Below is a small trained network, with its code and all its weights. Each question gives an input and a class and asks what happens when units are switched off, that is, made to give their printed mean instead of their output.

import numpy as np


def w(rows, s, z=0):
    codes = np.array(rows[::2]) - 128.0
    scale = np.full(codes.shape[1], s)
    scale[-1] = z or s
    return codes * scale


def f(y):
    return np.maximum(y, 0)


def log_softmax(a):
    a = a - a.max(-1, keepdims=True)
    return a - np.log(np.exp(a).sum(-1, keepdims=True))


def net(x, mask):
    res = np.array(x, float).reshape(1, 5) / 4 @ E
    y = f(res @ A[0][:, :-1].T + A[0][:, -1])
    res = res + np.where(mask, y, B[0][:, -1]) @ B[0][:, :-1]
    return log_softmax(res[-1] @ U[:, :-1].T + U[:, -1])


A, B = {}, {}
E = w([
[10,120,186],'x0',
[31,197,92],'x1',
[135,191,185],'x2',
[128,129,129],'x3',
[127,128,128],'x4',
],0.012)
A[0] = w([
[136,73,99,219],'neuron 1',
[61,147,167,114],'neuron 2',
[145,79,198,38],'neuron 3',
[111,117,202,227],'neuron 4',
[171,120,152,86],'neuron 5',
[132,94,74,96],'neuron 6',
[174,91,212,41],'neuron 7',
[78,166,96,64],'neuron 8',
[138,57,192,53],'neuron 9',
[64,137,174,158],'neuron 10',
[145,87,181,20],'neuron 11',
[223,7,152,78],'neuron 12',
[116,173,101,23],'neuron 13',
[204,79,188,22],'neuron 14',
[77,140,98,61],'neuron 15',
[147,197,161,61],'neuron 16',
[39,109,177,168],'neuron 17',
[164,160,168,207],'neuron 18',
[128,224,76,78],'neuron 19',
[42,146,145,38],'neuron 20',
[200,100,154,140],'neuron 21',
[160,139,119,168],'neuron 22',
[153,169,198,230],'neuron 23',
[172,105,114,244],'neuron 24',
[114,160,78,33],'neuron 25',
[129,46,19,91],'neuron 26',
[153,100,119,253],'neuron 27',
[167,111,31,93],'neuron 28',
[107,66,104,245],'neuron 29',
[134,149,193,219],'neuron 30',
[37,191,76,72],'neuron 31',
[150,139,172,144],'neuron 32',
[90,50,204,100],'neuron 33',
[123,197,165,118],'neuron 34',
[107,84,112,214],'neuron 35',
[170,163,207,104],'neuron 36',
[146,220,157,94],'neuron 37',
[254,141,43,98],'neuron 38',
[170,202,18,143],'neuron 39',
[89,68,132,187],'neuron 40',
[159,101,164,106],'neuron 41',
[187,127,122,189],'neuron 42',
[87,78,150,148],'neuron 43',
[143,91,91,173],'neuron 44',
[88,151,168,46],'neuron 45',
[161,128,124,170],'neuron 46',
[231,163,91,21],'neuron 47',
[149,129,126,119],'neuron 48',
],0.013,0.0033)
B[0] = w([
[127,208,100,176],'neuron 1',
[139,125,121,218],'neuron 2',
[68,63,164,161],'neuron 3',
[190,185,119,189],'neuron 4',
[118,125,150,158],'neuron 5',
[141,104,91,159],'neuron 6',
[69,33,119,174],'neuron 7',
[102,69,144,190],'neuron 8',
[126,80,121,168],'neuron 9',
[177,133,141,219],'neuron 10',
[66,92,185,152],'neuron 11',
[75,118,139,239],'neuron 12',
[65,84,170,152],'neuron 13',
[125,80,137,191],'neuron 14',
[108,88,129,179],'neuron 15',
[175,60,77,163],'neuron 16',
[233,117,148,240],'neuron 17',
[147,167,75,167],'neuron 18',
[149,34,162,182],'neuron 19',
[146,109,138,224],'neuron 20',
[102,130,127,192],'neuron 21',
[161,148,147,157],'neuron 22',
[145,120,2,185],'neuron 23',
[105,170,129,186],'neuron 24',
[91,75,191,152],'neuron 25',
[146,89,72,197],'neuron 26',
[120,157,137,175],'neuron 27',
[150,129,139,185],'neuron 28',
[130,164,7,180],'neuron 29',
[161,181,60,178],'neuron 30',
[123,87,149,246],'neuron 31',
[137,134,97,153],'neuron 32',
[224,123,172,185],'neuron 33',
[113,113,45,182],'neuron 34',
[180,162,44,167],'neuron 35',
[127,109,66,170],'neuron 36',
[128,80,73,179],'neuron 37',
[162,122,184,235],'neuron 38',
[202,113,204,194],'neuron 39',
[219,169,108,176],'neuron 40',
[33,118,115,160],'neuron 41',
[121,187,129,183],'neuron 42',
[236,163,174,174],'neuron 43',
[146,150,130,167],'neuron 44',
[154,106,121,182],'neuron 45',
[134,162,133,160],'neuron 46',
[151,93,133,196],'neuron 47',
[152,139,112,143],'neuron 48',
],0.0055,0.013)
U = w([
[182,123,202,64],'0',
[61,11,171,85],'1',
[133,131,122,208],'2',
[129,126,53,80],'3',
[130,131,138,208],'4',
[84,201,132,141],'5',
[34,247,214,5],'6',
],0.014,0.011)

Each question gives the input, the list of numbers given to net, and the class t.
The units are the neurons (one row each of A and B). Each row of codes is followed by its name. A weight is (code - 128) times the scale printed after its matrix; where a second scale follows, it is the last column's (A, B and U).
mask holds one flag per neuron, in row order. A switched-off neuron (its flag False) gives its mean, the last column of its row in B, instead of its output. The means were averaged over made-up inputs and are rounded, as every weight is.
A unit's drop is (log p(t) with every unit on - log p(t) with that unit switched off) / (log p(t) with every unit on - log p(t) with every unit switched off).
The circuit of an input: a set's keep is (log p(t) with only the set's units on - log p(t) with every unit switched off) / (log p(t) with every unit on - log p(t) with every unit switched off). Starting from the 12 units with the biggest drops (on a tie, the unit counted first), units are removed one at a time, each time the one whose removal leaves the highest keep (on an exact tie, the one counted first), for as long as the keep stays at least 0.8.
units of the circuit, in order: the units of the circuit, biggest drop first
top k neurons: the k neurons with the biggest drops, biggest first
drop of u: that unit's drop, to one decimal
input [5,7,8,1,2], class 3: units of the circuit, in order : [neuron 34; neuron 37]
input [1,-6,8,8,0], class 3: units of the circuit, in order : [neuron 23; neuron 30; neuron 36]
input [8,3,6,1,7], class 0: units of the circuit, in order : [neuron 17]
input [-6,0,7,4,3], class 3: units of the circuit, in order : [neuron 23; neuron 36]
input [4,1,-8,4,-4], class 3: units of the circuit, in order : [neuron 29; neuron 35]
input [-6,-7,2,6,-1], class 1: top 2 neurons : [neuron 7; neuron 12]
input [-7,2,-4,-1,-4], class 0: top 2 neurons : [neuron 39; neuron 38]
input [4,7,-2,-5,7], class 1: top 3 neurons : [neuron 31; neuron 8; neuron 15]
input [-5,-4,7,8,4], class 4: top 2 neurons : [neuron 38; neuron 29]
input [3,7,-5,-5,-6], class 1: top 2 neurons : [neuron 31; neuron 8]
input [-3,-8,-7,0,-6], class 1: drop of neuron 12 : 0.4
input [8,-1,4,7,-2], class 0: drop of neuron 6 : 0.0
input [-3,-6,1,-2,-5], class 1: drop of neuron 7 : 0.2
input [-7,-1,-1,-4,-6], class 0: units of the circuit, in order : [neuron 38]
